Each row of numbers belongs to one of the elements below and depends on some of the facts about them. Some rows are named. Which element is each other row?

Some elements and their rows:
[ -7  -1  20  47 -34 -17   1  23  25  23 -16   8 -33  -6  27  -1 -33  26
   2 -26 -31 -18  22   6  -3  23  20 -20 -19  -4  12  10  23 -18  28 -11
   4  20   9 -16 -16 -17  -2  37  24   2 -40 -38   3   5]: nezor
[  8  18 -12 -50  55   7 -22  19 -11 -42   2 -51  50 -49 -23 -20  35   2
  -3  31  50   7 -35  26  20 -48  21   1  40  42 -11 -32 -37  23 -40  -9
   3   1 -39  33   7  29  16 -40  26 -31  39  -4  28  28]: meman
[  2   8  27  51  19   9 -16 -22  21  14 -29  20 -21  12  29  25  -9   8
   7 -36 -30  16  17  -4 -16  13   5 -32  19 -28 -20   1  32  25  22   0
  -5  -6  20 -15   6   3  11   2  -8   2 -31  -4  49   7]: lidu
[-26  21  21   0  10 -35   9  17 -32 -55  26  13  26  34 -29 -46  17 -22
 -16   3  -7   6  13  27  30 -26   3 -22 -37  34  37 -33  -3  19  16   6
   0  -6 -17 -14 -13  -2  21 -41  13  54  10  24 -37  -2]: skibre
[ -1  20  11 -44  50  43 -31  -5 -41 -48 -36 -37  49  -3 -30  16  11 -24
  13 -36  34 -27 -27  29  40 -16  13 -31  12  38 -31 -10 -37 -26 -32   7
  10 -12  -4  37  13  22   0 -42  34 -35  19  -4   4 -30]: dufim
[ 15 -13 -25  -6  22  28   8 -49   6  11 -30  12 -33   1  -3  33  21   5
  21  25  10   5   4  18   5  32 -35  10  13 -36 -32 -32 -20   4  23  58
  12   3 -12   7   0 -12 -14  35 -44 -34  45  12  48   3]: banol
[-31  30  25  14 -38 -39  35  18 -16 -49  29  10 -15  32 -29 -17  -2 -25
 -28  33 -13  -2  23  16 -15  23 -10   3 -40  26  32 -35  27  25  31   3
  13 -18  -3   7   6 -24 -10 -15   3  56 -23  24 -46  13]: klelo
[  5 -35 -23  50 -44 -55  49 -12  53  39  55  25 -51  43 -17 -64 -27  63
 -12  33  -9   5  44 -47 -45   8 -28  43 -23  37  30  -1 -41  36  25 -30
  13  -8  18 -21  -5  -5 -33  47 -38  61 -30 -47 -45  46]: trarodo
[-16  18 -15  11 -11   6 -12  23 -14  27 -25  -6  36 -12 -14  -5 -22 -22
   6 -37 -10  -8   9  18  23  -1  16 -37   3  27 -12  24  17 -40 -12 -15
  12   0  11 -23 -14   1  19 -20  36 -15  16  25 -19 -38]: brozus
[  4 -16 -26  -6  -7  25 -24 -57 -12  41 -34  24  14  17 -28  25   9 -27
  12 -40  -2  12  30  -4 -12  18  -1  -5   7 -25 -29  36  17 -10 -12  35
  14 -32  24 -20   5  36  -9 -20   0 -32  40  37   0 -51]: fluror
[ 11 -38 -26  27 -40 -33  21  22  29  41  35  23 -38 -45  38 -25 -19  -2
 -16 -14 -14   1  33 -17 -37  32  18  27 -18 -46  36  51  48 -49  11  -6
 -13  18  -1 -27  -9 -24   8  48  24 -23  -3  23 -38 -12]: baluk
[ 13 -33 -11 -25   0  32 -28 -60   4  31 -25  13 -26  12  -8  26  14 -14
  11  -4 -17   0  12  -1 -13  23   8  22  17 -30 -17   1  -2  26  -4  35
   6 -26   7  19  16  31 -22   6 -29 -32  22   8  35  -9]: vokleruk
[-19  33  54  12  54  31 -25  22 -31 -51 -37 -29  49  -6 -11   5 -11  -9
   8 -55 -28 -22 -26  30  37 -27  18 -50  18  36 -28 -15  -3 -22  -4 -22
   2  23  14   4   2  -8  31 -43  36   5 -32 -17  27 -19]: klisen
[-24  32  46 -17  19 -25   2  14 -36 -58   1 -12  37  27 -31 -28  23 -25
 -28  19 -11  -6   9  30  19   0   4 -28 -32  45  24 -36  16  26  23   7
   5 -17 -13  14  25 -18  19 -47  20  59  -8  19 -36  21]: kludris
[ 10 -10  -9 -22 -20  32 -23 -56 -16  25 -33  21 -11  24 -12  33   9 -24
  11  -8 -14   2   0  -8  -1  24  -7   3   5 -41 -31  22   4  20  -3  20
   7 -31  19  18  10  27 -23 -20 -28 -31  18  24  15 -35]: steskazir
[  9  12 -25  29 -33  -8  23  24  26  25  30   7 -17 -21  16  -8 -31  40
  17  14  50 -27  33 -52 -57 -19 -46  16  25  34 -42  16 -33 -25 -17 -29
 -34  44  36 -23  21 -31   5  18  19  47 -45 -33 -15  43]: drevan
[-23  21   9  12 -19 -36  26  16 -24 -42  34  25   0  32 -19 -39  10 -23
 -18  10  -7  11  15  20  27 -12  -5  -6 -48  35  40 -27  10  14  21   5
   5  -3 -10 -16 -16 -11  18 -25  -2  58   1  22 -45  -9]: flitresos
[  0   3  27  50  20   9 -14 -19  19  18 -30  20 -19   7  32  27  -5  10
   4 -39 -32  14  10  -1 -14  16   9 -34  20 -31 -10  -2  39  24  22  -5
  -4  -3  22 -17  11  -6  18   8 -13   1 -28  -1  47  11]: klora

Facts:
Λ: belongs to class; Θ: sits directly inside; ψ: points at; η: comes just before
Λ 396 <- skagel, brigral, volel, fizuk, tista, zodru, satros, raklek, banol, rigrem, kize, bramogrum, zazas, skaskasi, klosti, ziflok, vokleruk, fliker, nebe, fluror, bridro, mutre, giskes, tiflo, brozil, steskazir, skifu, favik, mibrelus, brelek, pivor, kobrik, tobrun, bronol, dufim, fupu, graklo, pletru, bapam, rafli, kloklun
Λ 518 <- vutrum, plupil, kisi, sivos, radan, skura, naskos, nezor, loskuvi, drifim, skeploti, klisen, lidu, bitrul, stoza, klora, duflir
Λ 324 <- pokitun, luves, plesan, pligar, plagrum, potruk, fuplis, ziros, fumuku, meman, tretradris, finadur, rurufu, kliva, fleri, kofom, maso
Λ 385 <- trigestim, kludris, broklumek, gufe, tritri, skibre, midrurum, grefis, floklan, klelo, degrek, draflik, midin, draguten, drolis, trarodo, rifik, rami, flitresos, drutre, piger, venos, tepe, drekagu, flukudo
Λ 798 <- skistus, flanur, bregri, limu, skibreper, trepler, zemo, brarar, fisku, trugroskon, brozus, rasteter, fugris, mopel, plerem, skosunus, baluk, digil, rozim, tretrin, rifluvun, skaska, drunurun, trafla, grikis, medra, braska, bivur, plibro, skadrom, drevan, plupa, guze, skupe, bulela, flogruskas, plagro, pobrok
Λ 703 <- stogo, foskur, graklu, skebrel, tomomer, zilom, tromir, luskis, skiskas, studrus
Θ fleri <- vutrum, stoza, skupe
Θ fluror <- pokitun, brozus, radan, baluk, brelek, plagro
Θ kliva <- luves, kludris, klelo, skaskasi, flukudo, maso
Θ drutre <- plesan, meman
Θ foskur <- skistus, klisen, piger
Θ plerem <- pligar
Θ zilom <- volel, bregri, rami, luskis
Θ ziflok <- broklumek, skibreper, graklu, rurufu
Θ skagel <- fizuk, fliker
Θ mibrelus <- gufe, rifluvun, rafli
Θ satros <- trepler, skura, rozim, bulela
Θ trigestim <- tritri, skibre, drekagu, dufim
Θ kobrik <- midrurum, potruk, draflik, graklo
Θ tista <- brarar, skaska, drevan, plupa
Θ limu <- plupil, kisi, ziros
Θ steskazir <- zodru, kloklun
Θ plagrum <- fisku
Θ stogo <- grefis, sivos, fuplis, trarodo, giskes, favik, guze
Θ tiflo <- rasteter, midin, drunurun, tepe
Θ skifu <- floklan, rifik, bridro
Θ fugris <- skebrel
Θ trugroskon <- degrek, flitresos, venos
Θ bronol <- rigrem
Θ bramogrum <- skosunus, braska, flogruskas
Θ duflir <- kize, naskos, nezor, nebe
Θ vokleruk <- tomomer, skadrom
Θ lidu <- digil, draguten
Θ mopel <- zazas, grikis, bitrul, bapam, studrus
Θ brigral <- loskuvi, drolis, skeploti, mutre, brozil, kofom
Θ tretrin <- tromir
Θ klora <- tretradris, plibro
Θ raklek <- finadur, skiskas, bivur
Θ klosti <- trafla
Θ banol <- pivor, pletru, pobrok
Θ drifim <- tobrun
Θ flanur <- fupu
[skagel, fugris] ψ steskazir
[skagel, graklu, skebrel, tepe] ψ plerem
[vutrum, midrurum, rifluvun, piger, plibro] ψ grikis
[vutrum, baluk, bramogrum, giskes] ψ fupu
[pokitun] ψ skifu
[trigestim] ψ skaskasi
[brigral] ψ medra
[broklumek, skeploti] ψ stoza
[broklumek, lidu] ψ skibre
[fizuk, giskes] ψ broklumek
[bregri, vokleruk, skifu] ψ drolis
[bregri, venos, guze] ψ draguten
[bregri, midin, tepe] ψ foskur
[skibreper] ψ skadrom
[trepler, midin, skadrom] ψ pletru
[trepler, plagrum, trarodo, giskes, drunurun, trafla, grikis, rurufu, pivor, bivur, fleri, drevan, bapam] ψ rami
[zemo] ψ rozim
[stogo, klosti, trarodo, drifim, finadur, bapam] ψ rurufu
[satros] ψ flanur
[satros] ψ skagel
[fisku] ψ plupa
[raklek] ψ zilom
[raklek] ψ skupe
[rasteter, drutre] ψ bregri
[floklan, mopel, banol, skura, skiskas] ψ piger
[sivos] ψ favik
[sivos] ψ pokitun
[fuplis] ψ ziros
[ziros, venos, stoza] ψ trarodo
[fugris, trarodo, finadur, bapam] ψ plupil
[fumuku] ψ degrek
[graklu, klora] ψ fisku
[graklu] ψ fizuk
[plerem, baluk, bridro, medra, favik, tepe, bivur] ψ plagrum
[skura] ψ studrus
[tomomer] ψ maso
[baluk, loskuvi] ψ rasteter
[digil] ψ klisen
[nezor, loskuvi] ψ drifim
[midin] ψ radan
[midin] ψ dufim
[klosti] ψ tretradris
[klosti, trarodo, drifim, bivur] ψ bridro
[fliker] ψ tromir
[fliker, drunurun, medra] ψ floklan
[fliker, drekagu] ψ drutre
[nebe] ψ bivur
[skeploti, drutre] ψ giskes
[mutre] ψ drevan
[mutre, favik] ψ meman
[giskes, meman, piger, fleri] ψ bapam
[meman, skifu] ψ kobrik
[finadur] ψ trafla
[luskis] ψ skosunus
[luskis, pivor] ψ mutre
[luskis] ψ fugris
[trafla, drekagu] ψ rigrem
[medra] ψ skibreper
[medra] ψ skura
[braska, brelek, graklo] ψ pligar
[favik] ψ flukudo
[tepe] ψ finadur
[fupu] ψ tepe
[guze] ψ luves
[skupe, maso] ψ mopel
[flogruskas] ψ tobrun
[pobrok] ψ stogo
η:
plesan meman
bregri volel rami luskis
tritri drekagu skibre dufim
plupil ziros kisi
degrek flitresos venos
skosunus flogruskas braska
skura rozim trepler bulela
baluk plagro radan brozus brelek pokitun
digil draguten
draflik midrurum graklo potruk
midin drunurun tepe rasteter
fliker fizuk
nebe nezor naskos kize
rifluvun gufe rafli
trarodo fuplis grefis sivos favik guze giskes
rifik floklan bridro
skaska drevan plupa brarar
finadur bivur skiskas
piger skistus klisen
rurufu skibreper broklumek graklu
pivor pletru pobrok
plibro tretradris
skadrom tomomer
kofom skeploti loskuvi mutre brozil drolis
bapam zazas studrus grikis bitrul
flukudo luves klelo maso kludris skaskasi
skupe vutrum stoza
kloklun zodru

Rows to name:
No name comes twice in this set of rows, the named rows included.
[ 12 -12  14  -1  34  17 -13 -13  -2   3   6  15   1 -40  41  24  38  -2
  -9 -17 -29  33 -13  -2 -19  12  -3 -11  31 -40  -3   1  49  13   1  10
 -40  12  -5 -22  39 -19  25  18 -20 -19   1  22  39  27] => medra
[ 10 -25   0  35  -2 -46 -15 -59  50  32  25 -19 -29  31   8 -20  11  62
   5  23 -33  61   6 -25   4 -14  -5 -17  48  30 -14 -14 -35  37   5 -33
  10 -25  16   9   3  21  -5  -9 -47  52  -4 -35  40  42] => stogo
[  8  -1  12 -40  57  34 -28  -8 -31 -39 -38 -42  42 -29 -36 -12  14  -8
  11 -38  22 -25 -18  32  33 -13  26 -17  30  42 -13 -31 -37  -8 -27  28
   6  -6 -22  34  23  35   4 -24  32 -37  28 -37  30   4] => fizuk
[ 12 -23  41 -35  44  29 -25  -9 -19   2  27  18  17 -59  53  10  50 -16
 -46 -52 -25  37 -23  -3 -30   2  18   5  39 -45  28  35  50  -1 -22  -5
 -77  11 -10 -22  64 -24  37  21  -7 -14 -34  26  26  40] => plerem
[ -6  17 -18  35 -27 -44  60  16  -1 -32  51  22 -38  27  -8 -47   3   8
   7  31  26   5  30  13  -2   4 -37  14 -42  32  30 -33  -2   4  32  34
  -2  31 -20 -24 -15 -27  13  32 -17  55  27  24 -36  30] => midrurum
[  9 -37 -18 -17  -1  18 -25 -63  30  32 -25   9 -30  12  -8  24   9  -3
   7  -9 -15  -9  28 -17 -38  16   8  35  23 -12 -24   9 -15  29  -8  24
   1 -26  19  12  28  44 -23   4 -26 -28  13 -13  34  12] => klosti
[ 15  -6 -27 -43  35  11 -18 -18  -5  16  57  15  37 -49  34  -4  50  -1
 -26  25  61  32   2 -57 -57 -50 -42  45  44  28 -43  25  23  20 -49 -26
 -76  18  20 -21  70 -26  37 -26 -33  41 -19  27   6  52] => plagrum
[-18  22  37 -16  55 -32 -16   6 -14 -56   4 -12  37  24 -33 -58  27  -4
 -25 -21 -16   5  18  32  29 -42  30 -21 -10  39  36 -37 -29  32   1  19
  -6  -6 -31   3   2  37  29 -41  25  45  21 -15  -3  35] => venos
[ -7  20   5  10 -33   9  -8  22  -8   9 -16  -2  15  -3   5  15 -23  -9
   1   0 -16 -12 -13   9  23   4   6 -31 -11  12  -6  16   6 -19   0 -20
   7   3  14   4 -18  -8   0  -7  24  -9 -21   4 -18 -25] => skistus
[  5  20  -8 -39 -35   3 -15 -11  -1  -5  -8 -21  32 -15 -22  34  27 -29
 -29  42 -10  40 -23  -4 -47  22  -4  27  31 -23 -25 -28  25  35 -18 -17
  12 -30   3  51  42   5 -31 -38 -44  14   9  32   1   8] => kliva

Now the same elements, written a new way:
Named rows:
[ -7 -31   0  -3  -6   2   1   9  -2  26  -4 -16   6   2  10  -2  -3   8
  -6  -4  -6   4   4   4  -9 -12  21]: brozus
[-20  -9   4  -2 -13   5  -4   3   1   2   7  -1   5   4   0  -2  -2 -12
   1  -1  -1   0  -3  -1   4  -5   3]: fluror
[  2   0  -5 -13   6   2   1 -15  10 -11  12  15 -19  -7   9  14   3 -20
  20  -9 -22  -4 -42  -2   4 -10 -11]: gufe
[  1   9  23  18   8   8  -1 -24  13 -11   1  17 -11   0   3   3 -11 -24
  22   8 -35   2 -42  -3   6 -18 -15]: degrek
[  9  15 -10  -6  11  -2  -7 -15   7 -13   3  13 -18 -14   6  13   2  -5
  20 -17 -14  -9 -33   2   9  -1 -15]: midrurum
[ -6  13  -6 -15   2  -8   1  -1  -4 -17   1  17  -2 -14  -2   6  13   3
   1   4  26  -8 -19  -2   0  16  -3]: fuplis
[  1 -35  12  15  23  -1  -2  16   5  11 -10  -7  12  -3  13   5   3  17
 -24  -3  18  22  17  11   9  18  30]: guze
[ -3  -2  -1 -18  -5 -11   9   1  -1 -10   6   8  -8  -7  -2   5  -6 -23
   8   1   6 -13   4  -6   0  16  -4]: luves
[-10   5  21  10  -7   0   1  -8   9 -10   1  10   1   2  -9 -10  -7 -21
  10  17  -2   9   5  -6   8  -7  -8]: kloklun
[-10 -11   4  -5  -7   7  -2   4   2  -3   8   0   0  10  -1   0  -5  -9
  -1   3   2   4   8  -4   3  -1   0]: steskazir
[ 18  -9  -9   7  12   6  -5   5   1  23  -6 -11   2   0  11   6  -1  15
 -10  -8 -12  -3  -8   7 -13  -7  16]: graklu
[ -3  15  -7 -14  -1 -10   2  -1  -7  -8   2  12   0 -14  -6   4   6  -4
   3  -5  16 -11  -1   0   4  13  -7]: meman
[  9 -43  11   7  28  10  -5   2  15  21  -2  -5  -5   3  21  16 -27 -16
   0 -16 -31   2 -14   6  -3   2  11]: kludris
[  1   9  24  18   8   8  -1 -24  13 -10   1  17 -11   0   3   3 -10 -24
  22   8 -34   1 -41  -3   7 -19 -15]: tritri
[ -4  -6   6   2 -10   3   6   3  -3  -8   4  -6  -4  11   2   0   0   2
  -4   4  -5   6   9  -2   4  -3   4]: flanur
[  2   0 -13   8   3  -6   6  -1  -4  -1  -6 -13   9   2  -2  -8  11  11
  -2  -7   4   4  -2   1   4   7  -9]: trafla
[-10  -4  -6 -20  -8  -5   3   1   4 -10  12   8  -6  -4  -2   1   6 -18
   9   0  11   2   6  -5   5   2  -5]: volel
[ -3   1  -5 -13 -12 -10  11   0   0 -13   8   2 -10  -4   1   1  14  -7
   7   2   6   5   8  -3   7   0   1]: skistus

Which element is each row?
No name comes twice in this set of rows, the named rows included.
[ 10  10   6   9 -12  -4  -9   2  -5 -15  -9  -7 -10  -8  -2   1 -13  27
   2  -6   7  -3  28   3  12   3   4] => mopel
[  6 -15 -10 -18   8  14  -6 -10   5  14   5   1 -16   4  13  11 -10  -1
  13  -9 -29  -9 -44  -1 -17 -20  -6] => skibre
[-15  18   6  14   7  -5   0 -12   2  -8 -11   1  11   3 -14 -15   0  -7
   6   3   3  10  -1  -2  11   9 -27] => bapam
[ -3  25  12  19   0  -2  -5  -8   7  -7  -3  10   7  -2 -12 -10  -1 -15
   4  14   4   4   5  -3   9   0 -10] => nebe
[ 12   4 -12 -22  -9  -3   6  13 -18  16  -3  -6   7   1  -9  -5  12  30
 -16   3  21  -1  34   1 -19  -6   9] => loskuvi
[ -6 -11  13  -9  -3   0   3   1  -5   3   2   8   2  -2  -1   1  -8 -10
   1   5   2  -5   0  -2  -5  -2   1] => pligar
[  7  28  14  23  14   6  -6 -23  13  -7  -2  18  -8  -4   0   4  -5 -17
  16   5 -30  -2 -39   0   6 -12 -16] => midin
[ -1 -45  18   2   0  -6  10  23  -8  19  -6 -14  16   1   4  -3  -7   8
 -22   0  14  13  46   5  -1   9  30] => bitrul
[ -3   8   5   2   0   3  -3   3  -9  -3   1   5   6   1  -4   4  -5   1
  -7   0   4 -11   2   0  -1  11  -1] => fumuku
[  7  -7  -8  -1   7   4  -4  11  -2  25  -8 -13   4   4   5   1   0  19
 -16  -3   3   5  17   7 -13  -1  18] => rasteter
[  1   3  33   6  -4   1   6  -9  -3 -11   1  20   4  -2 -13  -5  -4 -15
   9  15  -4   5   6  -6   5 -15  -9] => kofom
[  2 -51  16  -7  14   7  -3  16   5  22   4  -3  12   5   4   3  -7  -2
 -12  -9   5  21  34   5   2  -9  17] => brozil
[ -7   6  30  11  -6  -2   5  -9  -1  -9  -2  15   4  -2  -9  -6 -11 -20
   9  17  -3  -3  -5  -6   5  -4  -8] => plesan
[-11  15  10  20   9  -6   7 -14  -7  -9 -11   3  20   0 -15 -14   3  -7
   4   2   1  -3 -19  -1   8  13 -29] => rurufu
[  7  26  26  23 -19 -16   3   0  -8 -19 -15   2   3 -14 -16 -14  -9  12
   3  16  19   0  39  -1  13   5   2] => skura

